Each row is followed by its group and then its class within the group.
[-12.4 -11.9  -0.7  -0.9  13.9  -4.1  -3.0   3.5   5.1  32.5 -19.4   6.7
  -5.8  -8.4   7.8 -13.7  25.5  -3.5  -9.4 -10.1   4.1  11.1  16.0   7.3
  49.3  -4.9   3.1  34.7  21.6   9.5 -16.1  14.0  27.1  18.3 -12.4  -3.8
   3.1  24.4  -8.1   6.1   1.4  -9.5] : (81)/X
[ -8.5  -9.0  -1.6 -10.6  22.3  -7.5  -3.7   3.9 -12.5  30.2 -16.0  10.0
   1.9   3.6   0.1  -4.3  28.4  -0.5 -16.2  -5.8   1.9   5.1  20.6   2.7
  33.2   1.0 -13.9  22.5  11.2  12.2 -26.8   9.9  16.8  11.8  14.9  -2.3
   6.0  11.5  -4.1   3.6   1.5  -8.4] : (81)/X
[ -4.7   9.7  10.4  23.0  20.2  10.6  -1.9  18.5  -6.7  36.7 -16.9   4.9
  -6.0 -13.2  -3.2  27.6  18.5  -4.4  -9.9 -21.3   1.5  -0.5  18.6   0.3
 -22.0 -12.5 -10.6  21.7  -5.0 -10.5  -6.5  -8.8  -2.3 -10.8   6.1  -2.3
   6.1  -0.4   4.0 -10.1   5.6  -1.3] : (84)/L
[ -8.1  -5.2   2.9  -1.1  10.6  -7.0  -0.4 -10.2  -6.1  19.5 -10.4  18.6
  -1.5  11.3  -2.7  -8.4   8.1   3.1  -6.5  -7.2  -2.9   9.6   9.4 -24.9
  29.4  -1.7   3.4  14.6   1.7  17.3  -8.8  12.0  16.1  20.7  10.5  -3.0
  -0.4  12.5  -6.5   3.8   0.8   1.0] : (81)/H
[ -2.3   8.0   3.0   2.2  10.2   9.9   5.0   7.9  -6.6  42.2 -10.5   2.1
  -2.3 -20.8  -8.9  22.8   8.2  -3.2  -8.9 -21.0   0.0  -1.1   6.9   0.4
  -7.1 -12.7  -0.1  32.8 -11.0  -2.9   2.2   5.6  -6.8 -12.9  11.7  -0.9
  -1.1  -3.7  -4.4 -11.2   3.5   1.2] : (84)/T
[  2.0   6.6   9.7  15.2  18.8   5.9   1.0  17.6   1.4  11.3 -13.9   5.1
  21.8 -22.8  -1.4  13.3  29.2  -2.7  -9.3 -18.3   6.1  -7.6  21.5  -2.6
  -4.9 -11.9  -0.9  14.9  -3.6 -15.8 -15.7  -3.5   6.1 -11.0   9.4  -7.1
   8.6  -1.0  -3.4  -4.5  -0.3 -14.0] : (84)/L
[ -1.4   6.8   2.8   9.6   5.6   5.2   8.5  16.8  -2.5  33.0  -9.2  -0.2
   5.1 -15.6  -3.2  31.0  26.5  -8.4  -1.5 -25.2   3.7 -13.0  17.7  -1.8
 -17.2 -12.1   4.3  27.0   4.1 -10.8  -7.9  -1.2  12.5  -4.5   5.0  -6.6
   6.5   8.0  -2.5   1.5  18.9 -14.1] : (84)/L
[ -4.1   7.3 -10.4  -3.8   7.6   0.9   2.2   5.1  -7.1  27.1  -7.9   3.9
  -9.2 -10.8  -8.6  15.8  20.4 -10.6   9.1 -25.5   5.8  -6.2  21.9  -7.5
  -1.3 -11.5  -1.3  13.6  -5.2 -13.9  -4.0  22.7  -5.0  -2.2   5.6   4.4
  -0.2  -0.8 -15.2  -6.5   9.3   2.9] : (84)/L
[ -6.9  -2.3  -1.3   2.0  12.7   0.8 -18.9   9.6  -5.7  42.9 -14.4   1.2
  14.4   0.6 -13.1  -8.3   4.5  -5.8 -11.9 -20.8  -5.4   7.1  21.7   3.1
  18.0  -8.7   6.3  28.1   5.1   1.3  -7.2   9.6  15.7   0.3   9.6  -9.0
  -0.4   5.8  -2.9  -8.2   6.9  -7.7] : (81)/X
[  3.9  13.4   1.5  13.6   4.3  14.0  -1.6   8.9  -0.3  26.5 -14.1 -10.5
  -3.7 -14.1   4.1  17.7  12.5   1.8  -2.8 -28.4  -1.1  -0.9  23.4  -4.6
 -13.5  -8.5  -4.9  16.8   5.7 -26.4  -8.1 -17.5   5.4 -15.0   7.4  -6.6
   6.2  -3.9  -6.4  -7.9   0.9  -8.3] : (84)/L
[ -5.9  18.3  -0.8  -8.4  13.1  21.2  -4.6   5.3 -16.8  71.9 -17.4  -5.5
   5.4  -7.2  -0.5  11.8  18.1  -2.5   3.1 -45.6   4.0   6.2  32.3  -5.6
  -4.6 -23.8   0.7  24.0   0.8 -20.4 -12.6  -4.0  14.5  14.5  15.8   0.7
   3.8   8.4  -9.2  -7.0  16.6   1.5] : (84)/T
[-11.3  -1.9   0.7  10.4   6.2  -9.1  -5.4  13.6  18.8  39.1  -8.4  -4.4
   2.9  14.8   2.1  -1.0   7.2  -1.2  -9.2  -7.2   4.8  13.1  19.0   4.8
   6.7  -0.5  -0.3  34.6   4.2  14.2 -12.7   9.6  31.8   3.3   6.6 -13.9
  -2.5  15.2  -1.6  -0.6   3.5  -9.9] : (81)/X
[ -0.9   4.6   4.7  -0.1  26.0   2.1  12.5   2.5  -5.7  25.7  -3.0   2.5
  -6.1   4.5 -10.3  -2.8   2.6   3.9   5.0 -12.7   1.1  -2.7  16.7   3.8
 -15.0 -13.7   7.4   8.9   3.1  -4.8  -7.6  -7.9  -2.9   5.9  11.5  -4.8
   5.1   5.1   3.6  -1.2   7.7   0.9] : (84)/T
[ -9.5  -5.4  11.6   9.5   1.2  -1.0 -21.3   6.3  -1.6  20.8  -7.3   0.4
  -2.0  -2.3  -9.1  -2.0   0.3  10.1 -14.2 -20.0   7.2 -12.0  -3.1   5.1
  23.8  -8.0  -3.3  24.3   4.9  12.1  -7.4  10.9  18.3  12.9   1.9  -1.7
   2.0  11.4  -1.6   3.1  -2.3 -15.1] : (81)/X
[-15.1  -3.9 -10.3 -12.6   4.6  -6.1  -3.0   6.3   1.4  43.8  -6.8  -4.0
  -6.0  13.1 -12.5  -1.2   2.1  -0.1 -16.2 -16.0  -0.2  -1.9  10.2   5.7
  24.8 -10.9  -0.1  25.3   3.8  20.6  -9.6   6.7  14.6   9.5  13.2  -8.7
  -0.6   6.3   1.0  -7.1   3.8  -3.1] : (81)/X
[-19.5  -8.0   4.8 -12.8   2.4   0.0   2.0   3.0  21.7  26.9  -5.4  -2.8
  -5.3  -8.5   3.6  -0.4  19.9  -0.7 -16.7 -19.1  -0.2   4.6  11.7   6.3
  32.7 -24.8  -0.1  20.2  -2.3   5.5 -17.0   8.1  16.3  23.2  17.3  -4.9
   4.1   7.8  -3.5  -3.7  -0.3 -10.4] : (81)/X
[-12.7  -8.6  -7.3   1.6   2.2  -4.6   0.2  10.1  -2.5  29.9 -18.2  -1.6
 -10.7   4.5   3.7 -14.7  16.6  -0.7 -17.0   2.9   3.8   7.4  -0.9   0.0
  15.5   5.9   0.6  23.3 -11.3  10.5  -5.5   6.9   0.7   8.2   4.2  -7.7
   3.2   8.1  -2.1  -2.0   7.7  -8.1] : (81)/H
[ -6.0   2.5   6.9   8.8   3.0   8.9  -4.3  12.5 -20.3  28.4  -4.4  -0.2
  -1.6 -11.7 -24.0  18.1  -0.8  -1.2  -3.3 -19.9  -0.1   8.1  24.0   0.6
 -28.3 -16.2   2.8  22.4  -7.6  -5.4  -3.3  -4.0   1.4  -2.3   9.3  -5.1
   2.4  -1.4  -3.2  -8.9  -5.9  -0.4] : (84)/T
[  1.3   7.6  13.2  11.4   1.4   5.0   0.6  11.5 -12.1  31.2  -9.8   0.6
   2.9 -15.8  -8.2  32.2  21.4 -15.2  -9.7 -24.5   1.9  -7.6  10.9  -3.5
  -5.4 -19.4   5.2  21.2  -6.3 -22.8  -9.0 -24.2  17.8   5.2  13.1  -2.0
  19.3   1.2  -8.8  -1.6   7.1 -10.3] : (84)/L
